arr =
[[150 150 105 144 129]
 [149 150 150 106 150]
 [151 150 148 106 150]
 [106 106 108 151 106]
 [112 109 151 106 150]]
Rows and columns are counted from 1.
row 1 col 1	150
row 2 col 1	149
row 5 col 5	150
row 3 col 2	150
row 3 col 1	151
row 4 col 2	106
row 3 col 5	150
row 4 col 4	151
row 5 col 1	112
row 2 col 3	150

B =
array([[139, 130, 130, 121, 109, 106, 132, 134, 146, 115, 119, 146, 114,
        125],
       [131, 113, 139, 129, 127, 121, 134, 132, 137, 126, 117, 123, 133,
        135],
       [118, 129, 103, 114, 123, 108, 147, 117, 123,  99, 136, 133, 112,
        141],
       [128, 120, 103, 118, 127, 103, 131, 115, 121, 100, 134, 114, 122,
        138],
       [140, 132, 139, 112, 117, 121, 128, 132, 148, 127, 121, 145, 125,
        123],
       [118, 119, 106, 123, 113, 101, 142, 121, 126, 101, 133, 116, 115,
        138],
       [111, 105, 106, 124, 125, 101, 153, 113, 123, 108, 121, 123, 133,
        139]])
Indices start at 1.
row 1 col 1 => 139
row 1 col 13 => 114
row 3 col 5 => 123
row 1 col 14 => 125
row 2 col 13 => 133
row 1 col 2 => 130
row 5 col 3 => 139
row 5 col 6 => 121
row 7 col 7 => 153
row 3 col 13 => 112
row 3 col 7 => 147
row 2 col 2 => 113
row 2 col 6 => 121
row 7 col 9 => 123
row 7 col 11 => 121
row 7 col 10 => 108
row 1 col 3 => 130
row 4 col 3 => 103
row 4 col 6 => 103
row 5 col 13 => 125
row 4 col 11 => 134
row 7 col 2 => 105
row 5 col 12 => 145
row 5 col 9 => 148
row 6 col 1 => 118
row 4 col 12 => 114
row 3 col 8 => 117
row 4 col 2 => 120
row 2 col 7 => 134
row 6 col 6 => 101
row 5 col 11 => 121
row 1 col 4 => 121
row 7 col 6 => 101
row 7 col 4 => 124
row 6 col 13 => 115

W =
[[100 156 100 156]
 [142 114 142 114]
 [133 123 133 123]
 [146 111 146 110]
 [115 141 115 141]]
Indices start at 1.
(1, 1) => 100
(3, 1) => 133
(3, 4) => 123
(2, 1) => 142
(5, 3) => 115
(5, 4) => 141

m =
[[121 135 135 116 127 110 152 125 148 132 119 129 123 131 121 124]
 [141 125 106 125 131 146 115 127  99 113 131 128 123 120 143 108]
 [138 124 103 128 130 141 120 123 104 113 126 125 123 129 137 102]
 [141 131 106 119 131 141 120 126  99 113 131 131 121 115 146 105]
 [138 122 110 128 132 150 110 131 104 116 131 126 127 124 143 117]
 [138 127 110 114 133 137 129 127 110 113 122 127 121 124 140 105]
 [136 120  99 119 130 141 124 129 104 113 122 125 122 131 143 102]
 [136 120 113 139 128 146 110 127 110 123 131 123 131 133 130 124]]
Rows and columns are counted from 1.
row 1 col 1 => 121
row 8 col 1 => 136
row 2 col 9 => 99
row 7 col 1 => 136
row 8 col 6 => 146
row 8 col 3 => 113
row 6 col 3 => 110
row 1 col 15 => 121
row 3 col 2 => 124
row 6 col 5 => 133
row 3 col 11 => 126
row 5 col 4 => 128
row 4 col 10 => 113
row 5 col 5 => 132
row 5 col 13 => 127
row 7 col 12 => 125
row 2 col 8 => 127
row 3 col 10 => 113
row 5 col 10 => 116
row 8 col 9 => 110
row 2 col 13 => 123
row 5 col 11 => 131
row 4 col 5 => 131
row 6 col 6 => 137
row 7 col 13 => 122
row 6 col 12 => 127
row 7 col 15 => 143
row 4 col 4 => 119
row 4 col 13 => 121
row 4 col 2 => 131
row 6 col 15 => 140
row 2 col 10 => 113
row 1 col 8 => 125
row 3 col 3 => 103
row 3 col 1 => 138
row 2 col 12 => 128
row 1 col 11 => 119
